Below are the code and all the weights of a small trained network. Each question names an input and a target symbol and asks about switching units off, where a switched-off unit gives its printed mean instead of its output.

import numpy as np


def w(rows, s, z=0):
    codes = np.array(rows[::2]) - 128.0
    scale = np.full(codes.shape[1], s)
    scale[-1] = z or s
    return codes * scale


def norm(h):
    return h / np.sqrt((h * h).mean(-1, keepdims=True) + 1e-5)


def f(y):
    return y / 2 * (1 + np.tanh(0.7978845608 * (y + 0.044715 * y**3)))


def softmax(a):
    e = np.exp(a - a.max(-1, keepdims=True))
    return e / e.sum(-1, keepdims=True)


def log_softmax(a):
    a = a - a.max(-1, keepdims=True)
    return a - np.log(np.exp(a).sum(-1, keepdims=True))


def net(x, mask):
    ids = ['αβδελπσφψ'.index(c) for c in x.split()]
    T = len(ids)
    res = E[ids] + P[:T]
    r = norm(res)
    for j in range(2):
        rows = slice(2 * j, 2 * j + 2)
        q, k, v = (r @ M[0][rows].T for M in (Q, K, V))
        z = softmax(np.where(np.tri(T) > 0, q @ k.T / 2**0.5, -1e9)) @ v
        o = O[0][rows]
        res = res + np.where(mask[j], z, o[:, -1]) @ o[:, :-1]
    y = f(norm(res) @ A[0][:, :-1].T + A[0][:, -1])
    res = res + np.where(mask[2:26], y, B[0][:, -1]) @ B[0][:, :-1]
    return log_softmax(norm(res)[-1] @ U[:, :-1].T + U[:, -1])


Q, K, V, O, A, B = {}, {}, {}, {}, {}, {}
E = w([
[121,65,171,126],'α',
[179,113,251,56],'β',
[132,69,170,119],'δ',
[133,61,172,122],'ε',
[113,60,162,130],'λ',
[91,26,174,137],'π',
[181,132,241,58],'σ',
[36,114,67,135],'φ',
[220,182,121,252],'ψ',
],0.0026)
P = w([
[239,83,3,152],'0',
[198,101,68,156],'1',
[148,96,88,162],'2',
[128,101,115,149],'3',
[108,106,126,145],'4',
[101,116,142,136],'5',
[82,116,155,131],'6',
[69,121,175,120],'7',
[41,132,192,110],'8',
[27,139,185,87],'9',
[3,112,233,50],'10',
],0.0034)
Q[0] = w([
[3,48,231,66],'head 0',
[200,216,28,191],'head 0',
[133,227,63,126],'head 1',
[17,36,247,115],'head 1',
],0.0054)
K[0] = w([
[41,237,236,238],'head 0',
[235,25,38,72],'head 0',
[227,67,198,211],'head 1',
[9,145,151,3],'head 1',
],0.0047)
V[0] = w([
[122,70,31,17],'head 0',
[176,3,91,45],'head 0',
[239,28,203,58],'head 1',
[99,136,245,71],'head 1',
],0.003)
O[0] = w([
[19,162,156,25,56],'head 0',
[62,58,56,36,230],'head 0',
[252,20,117,163,245],'head 1',
[155,48,106,38,28],'head 1',
],0.0038,0.0012)
A[0] = w([
[137,174,137,253,200],'neuron 0',
[130,138,127,246,177],'neuron 1',
[122,143,106,137,3],'neuron 2',
[79,135,135,196,232],'neuron 3',
[134,112,146,95,111],'neuron 4',
[168,176,106,197,159],'neuron 5',
[208,110,126,158,9],'neuron 6',
[211,124,105,85,126],'neuron 7',
[129,185,135,189,32],'neuron 8',
[212,100,128,137,26],'neuron 9',
[136,100,118,89,13],'neuron 10',
[51,136,86,102,176],'neuron 11',
[131,95,158,93,51],'neuron 12',
[172,153,182,38,133],'neuron 13',
[52,125,76,61,87],'neuron 14',
[156,117,85,158,115],'neuron 15',
[49,150,70,49,125],'neuron 16',
[125,112,85,93,52],'neuron 17',
[186,94,57,126,129],'neuron 18',
[141,178,137,245,151],'neuron 19',
[131,85,165,101,52],'neuron 20',
[190,112,121,122,108],'neuron 21',
[136,187,156,91,29],'neuron 22',
[150,149,125,236,157],'neuron 23',
],0.0053,0.003)
B[0] = w([
[241,53,233,253,255],'neuron 0',
[214,146,229,245,244],'neuron 1',
[129,41,108,112,97],'neuron 2',
[184,179,177,161,230],'neuron 3',
[132,149,103,55,121],'neuron 4',
[132,28,191,129,180],'neuron 5',
[125,114,252,86,123],'neuron 6',
[95,182,131,169,126],'neuron 7',
[219,5,182,174,127],'neuron 8',
[117,132,228,80,125],'neuron 9',
[161,77,146,87,101],'neuron 10',
[138,158,203,90,142],'neuron 11',
[119,80,26,67,115],'neuron 12',
[79,208,92,108,116],'neuron 13',
[67,125,211,112,116],'neuron 14',
[151,114,214,183,146],'neuron 15',
[78,132,222,40,118],'neuron 16',
[125,75,153,178,105],'neuron 17',
[141,198,198,160,155],'neuron 18',
[235,42,224,249,221],'neuron 19',
[132,120,22,82,122],'neuron 20',
[92,150,130,170,133],'neuron 21',
[94,106,39,145,93],'neuron 22',
[186,110,222,196,220],'neuron 23',
],0.004,0.0042)
U = w([
[47,17,39,32,191],'α',
[175,61,64,24,82],'β',
[189,230,24,139,24],'δ',
[205,147,41,96,5],'ε',
[165,176,88,90,1],'λ',
[4,218,202,13,206],'π',
[219,254,43,58,49],'σ',
[90,239,50,116,108],'φ',
[242,99,254,243,249],'ψ',
],0.0054,0.0048)

Each question gives the input, a string of symbols that net reads in full, and the target symbol t.
The units are the heads (2 rows each of Q, K, V and O) and the neurons (one row each of A and B). Each row of codes is followed by its name. A weight is (code - 128) times the scale printed after its matrix; where a second scale follows, it is the last column's (O, A, B and U).
mask holds one flag per unit, heads first, then neurons. A switched-off unit (its flag False) gives its mean, the last column of its rows in O or B, instead of its output. The means were averaged over made-up inputs and are rounded, as every weight is.
A unit's drop is (log p(t) with every unit on - log p(t) with that unit switched off) / (log p(t) with every unit on - log p(t) with every unit switched off).
The circuit of an input: a set's keep is (log p(t) with only the set's units on - log p(t) with every unit switched off) / (log p(t) with every unit on - log p(t) with every unit switched off). Starting from the 12 units with the biggest drops (on a tie, the unit counted first), units are removed one at a time, each time the one whose removal leaves the highest keep (on an exact tie, the one counted first), for as long as the keep stays at least 0.8.
units of the circuit, in order: the units of the circuit, biggest drop first
k most important neurons: the k neurons with the biggest drops, biggest first
heads that matter: for each layer, one digit per head in row order, 1 if its drop is at least 0.15 and else 0, layers parted by /
drop when u is switched off: that unit's drop, to one decimal
input π ψ ψ ψ φ φ ε, target π: units of the circuit, in order	[head 1; neuron 0; neuron 19; neuron 1]
input λ π δ, target α: units of the circuit, in order	[head 0; neuron 1; neuron 0; neuron 19]
input π π λ, target α: units of the circuit, in order	[head 0; neuron 1; neuron 0; neuron 19]
input ψ ψ φ ψ β ψ ε ψ δ π ε, target α: heads that matter	01
input π ψ π φ π α δ, target α: heads that matter	00
input σ ε π π, target α: heads that matter	10
input ψ ψ δ φ π, target π: heads that matter	11
input α ψ ψ α δ φ σ φ π λ, target π: heads that matter	00
input φ ψ φ ψ π ε π π, target α: heads that matter	01
input σ ψ π λ α, target α: 2 most important neurons	[neuron 1; neuron 0]
input ψ β λ φ, target π: 2 most important neurons	[neuron 0; neuron 19]
input α σ π ψ α δ δ ψ π σ, target π: 4 most important neurons	[neuron 0; neuron 19; neuron 1; neuron 13]
input ψ φ ψ ψ φ α π π σ, target π: heads that matter	00
input φ δ ψ φ π α ψ φ ε α, target π: heads that matter	01
input ψ ψ β φ ψ α φ ε, target π: heads that matter	01
input ψ φ ψ π δ ε, target α: 4 most important neurons	[neuron 1; neuron 0; neuron 19; neuron 23]
input π φ α, target π: drop when head 0 is switched off	1.0
input φ λ ε ψ ε φ π δ, target π: drop when head 1 is switched off	0.7
input ψ β ε π φ δ, target π: drop when head 1 is switched off	0.3
